Here is a tiny trained network, its code and every weight. The questions are about switching its units off for an input and a class, where a switched-off unit gives its printed mean instead of its output.

import numpy as np


def w(rows, s, z=0):
    codes = np.array(rows[::2]) - 128.0
    scale = np.full(codes.shape[1], s)
    scale[-1] = z or s
    return codes * scale


def norm(h):
    return h / np.sqrt((h * h).mean(-1, keepdims=True) + 1e-5)


def f(y):
    return np.maximum(y, 0)


def log_softmax(a):
    a = a - a.max(-1, keepdims=True)
    return a - np.log(np.exp(a).sum(-1, keepdims=True))


def net(x, mask):
    res = np.array(x, float).reshape(1, 2) / 4 @ E
    u = 0
    for l in range(4):
        y = f(norm(res) @ A[l][:, :-1].T + A[l][:, -1])
        res = res + np.where(mask[u : u + 5], y, B[l][:, -1]) @ B[l][:, :-1]
        u += 5
    return log_softmax(norm(res)[-1] @ U[:, :-1].T + U[:, -1])


A, B = {}, {}
E = w([
[96,182,253],'x0',
[114,236,118],'x1',
],0.0076)
A[0] = w([
[255,97,216,121],'L0N1',
[128,173,35,173],'L0N2',
[53,132,93,6],'L0N3',
[160,122,110,136],'L0N4',
[235,5,129,141],'L0N5',
],0.0099,0.0016)
B[0] = w([
[180,181,131,195],'L0N1',
[189,102,253,211],'L0N2',
[145,156,113,135],'L0N3',
[146,117,178,154],'L0N4',
[160,125,110,253],'L0N5',
],0.013,0.0061)
A[1] = w([
[68,153,143,161],'L1N1',
[127,59,166,58],'L1N2',
[2,168,17,24],'L1N3',
[101,7,227,149],'L1N4',
[63,46,121,255],'L1N5',
],0.0082,0.0011)
B[1] = w([
[169,147,30,172],'L1N1',
[63,154,176,187],'L1N2',
[96,71,50,128],'L1N3',
[96,203,56,254],'L1N4',
[255,152,40,140],'L1N5',
],0.009,0.0033)
A[2] = w([
[124,120,124,76],'L2N1',
[188,221,134,123],'L2N2',
[42,196,50,108],'L2N3',
[119,116,91,87],'L2N4',
[254,96,198,249],'L2N5',
],0.0094,0.0019)
B[2] = w([
[101,83,92,128],'L2N1',
[146,109,77,207],'L2N2',
[95,185,67,136],'L2N3',
[143,167,102,130],'L2N4',
[254,98,75,253],'L2N5',
],0.0084,0.012)
A[3] = w([
[205,124,126,253],'L3N1',
[43,1,100,113],'L3N2',
[186,174,202,208],'L3N3',
[103,44,99,44],'L3N4',
[64,156,52,203],'L3N5',
],0.0089,0.0023)
B[3] = w([
[79,44,72,255],'L3N1',
[183,54,147,128],'L3N2',
[134,2,27,211],'L3N3',
[121,211,208,131],'L3N4',
[124,187,177,140],'L3N5',
],0.009,0.0094)
U = w([
[6,82,189,2],'0',
[145,49,92,227],'1',
[65,232,139,107],'2',
[88,152,235,25],'3',
],0.014,0.005)

Each question gives the input, the list of numbers given to net, and the class t.
The units are the neurons (one row each of A and B). Each row of codes is followed by its name. A weight is (code - 128) times the scale printed after its matrix; where a second scale follows, it is the last column's (A, B and U).
mask holds one flag per neuron, layer by layer. A switched-off neuron (its flag False) gives its mean, the last column of its row in B, instead of its output. The means were averaged over made-up inputs and are rounded, as every weight is.
A unit's drop is (log p(t) with every unit on - log p(t) with that unit switched off) / (log p(t) with every unit on - log p(t) with every unit switched off).
The circuit of an input: a set's keep is (log p(t) with only the set's units on - log p(t) with every unit switched off) / (log p(t) with every unit on - log p(t) with every unit switched off). Starting from the 12 units with the biggest drops (on a tie, the unit counted first), units are removed one at a time, each time the one whose removal leaves the highest keep (on an exact tie, the one counted first), for as long as the keep stays at least 0.8.
units of the circuit, in order: the units of the circuit, biggest drop first
most important unit: the unit with the biggest drop
top k neurons: the k neurons with the biggest drops, biggest first
drop when u is switched off: that unit's drop, to one decimal
input [5,8], class 2: top 2 neurons => (L0N2; L2N5)
input [4,8], class 2: units of the circuit, in order => (L2N5; L0N5)
input [6,5], class 2: units of the circuit, in order => (L0N2; L2N5)
input [3,2], class 2: top 3 neurons => (L0N2; L0N5; L2N5)
input [1,1], class 2: most important unit => L0N5
input [7,7], class 2: top 2 neurons => (L0N2; L2N5)
input [3,6], class 2: top 4 neurons => (L0N2; L2N5; L0N5; L0N1)
input [4,7], class 2: drop when L0N2 is switched off => 1.7
input [4,5], class 2: top 2 neurons => (L0N2; L2N5)
input [8,7], class 2: drop when L0N2 is switched off => 3.3
input [7,6], class 2: drop when L0N2 is switched off => 2.2
